Below are the code and all the weights of a small trained network. Each question names an input and a class and asks about switching units off, where a switched-off unit gives its printed mean instead of its output.

import numpy as np


def w(rows, s, z=0):
    codes = np.array(rows[::2]) - 128.0
    scale = np.full(codes.shape[1], s)
    scale[-1] = z or s
    return codes * scale


def norm(h):
    return h / np.sqrt((h * h).mean(-1, keepdims=True) + 1e-5)


def f(y):
    return y / 2 * (1 + np.tanh(0.7978845608 * (y + 0.044715 * y**3)))


def log_softmax(a):
    a = a - a.max(-1, keepdims=True)
    return a - np.log(np.exp(a).sum(-1, keepdims=True))


def net(x, mask):
    res = np.array(x, float).reshape(1, 8) / 4 @ E
    u = 0
    for l in range(2):
        y = f(norm(res) @ A[l][:, :-1].T + A[l][:, -1])
        res = res + np.where(mask[u : u + 4], y, B[l][:, -1]) @ B[l][:, :-1]
        u += 4
    return log_softmax(norm(res)[-1] @ U[:, :-1].T + U[:, -1])


A, B = {}, {}
E = w([
[182,52,205,116,127,72,170,85],'x0',
[108,175,115,70,102,140,234,141],'x1',
[154,186,151,143,116,74,192,134],'x2',
[32,135,207,61,131,100,113,134],'x3',
[64,53,210,243,91,168,186,132],'x4',
[143,186,136,86,105,185,157,3],'x5',
[209,115,185,163,207,248,122,57],'x6',
[53,157,132,89,16,104,2,73],'x7',
],0.0069)
A[0] = w([
[176,89,101,119,176,68,165,221,249],'L0N1',
[147,141,93,5,125,67,4,100,10],'L0N2',
[88,229,92,51,112,144,149,117,36],'L0N3',
[171,119,207,113,147,122,154,33,70],'L0N4',
],0.015,0.002)
B[0] = w([
[43,92,114,136,219,32,149,144,254],'L0N1',
[216,215,121,87,134,34,1,118,242],'L0N2',
[86,168,131,117,175,64,79,6,219],'L0N3',
[127,65,203,59,67,233,216,148,210],'L0N4',
],0.011,0.0095)
A[1] = w([
[36,98,209,96,93,108,76,121,175],'L1N1',
[109,38,144,235,70,129,64,85,232],'L1N2',
[49,219,103,111,18,58,220,153,165],'L1N3',
[202,186,95,253,100,30,72,136,250],'L1N4',
],0.017,0.0021)
B[1] = w([
[170,50,71,111,167,94,75,206,223],'L1N1',
[139,189,95,183,107,164,82,145,190],'L1N2',
[166,107,128,157,195,153,80,206,206],'L1N3',
[9,173,112,157,122,141,166,48,245],'L1N4',
],0.015,0.013)
U = w([
[127,136,117,194,122,174,88,168,59],'0',
[90,65,146,141,178,96,146,197,237],'1',
[70,200,130,114,135,64,90,70,226],'2',
[172,110,196,61,92,170,88,112,3],'3',
[165,106,195,135,73,208,246,98,20],'4',
],0.014,0.0036)

Each question gives the input, the list of numbers given to net, and the class t.
The units are the neurons (one row each of A and B). Each row of codes is followed by its name. A weight is (code - 128) times the scale printed after its matrix; where a second scale follows, it is the last column's (A, B and U).
mask holds one flag per neuron, layer by layer. A switched-off neuron (its flag False) gives its mean, the last column of its row in B, instead of its output. The means were averaged over made-up inputs and are rounded, as every weight is.
A unit's drop is (log p(t) with every unit on - log p(t) with that unit switched off) / (log p(t) with every unit on - log p(t) with every unit switched off).
The circuit of an input: a set's keep is (log p(t) with only the set's units on - log p(t) with every unit switched off) / (log p(t) with every unit on - log p(t) with every unit switched off). Starting from all 8 units, units are removed one at a time, each time the one whose removal leaves the highest keep (on an exact tie, the one counted first), for as long as the keep stays at least 0.8.
units of the circuit, in order: the units of the circuit, biggest drop first
k most important neurons: the k neurons with the biggest drops, biggest first
k most important neurons of layer l: the k neurons of layer l with the biggest drops, biggest first
drop when u is switched off: that unit's drop, to one decimal
input [-5,0,-8,3,4,-2,-2,-2], class 0: units of the circuit, in order -> L0N1, L1N2
input [8,-8,-4,2,1,8,1,7], class 3: units of the circuit, in order -> L0N4
input [-6,2,1,8,7,-6,6,8], class 0: 3 most important neurons -> L1N2, L0N1, L0N4
input [7,-3,7,7,0,5,-5,6], class 3: 3 most important neurons of layer 0 -> L0N4, L0N1, L0N2
input [0,-3,-1,5,8,2,-5,-3], class 0: units of the circuit, in order -> L1N2, L0N1
input [7,-5,6,-4,8,-3,3,1], class 4: units of the circuit, in order -> L0N4, L1N3
input [-7,-6,-7,6,6,-1,0,0], class 0: units of the circuit, in order -> L1N2, L0N1
input [-4,-7,-5,1,-5,-7,-2,-5], class 2: units of the circuit, in order -> L0N2, L1N4
input [-2,7,-2,8,-6,7,8,-5], class 3: 3 most important neurons of layer 0 -> L0N4, L0N3, L0N1
input [3,-6,3,4,4,4,-4,6], class 0: 3 most important neurons -> L1N1, L0N3, L0N1
input [7,3,1,-3,3,-3,-4,7], class 0: 2 most important neurons of layer 1 -> L1N3, L1N2
input [-1,3,6,0,3,7,-6,-6], class 1: 2 most important neurons -> L0N2, L1N3
input [2,-1,-7,5,3,3,0,-7], class 4: 3 most important neurons of layer 0 -> L0N4, L0N2, L0N3
input [-4,-1,7,6,4,6,4,8], class 1: units of the circuit, in order -> L1N1
input [6,5,-6,1,-4,6,2,0], class 3: drop when L0N4 is switched off -> 0.7
input [-4,1,0,1,7,1,-1,0], class 0: drop when L1N2 is switched off -> 0.4
input [-6,-7,-2,5,8,-5,8,-4], class 0: drop when L1N3 is switched off -> 0.0
input [-3,5,-5,-2,-5,8,7,-3], class 4: drop when L1N1 is switched off -> 0.1
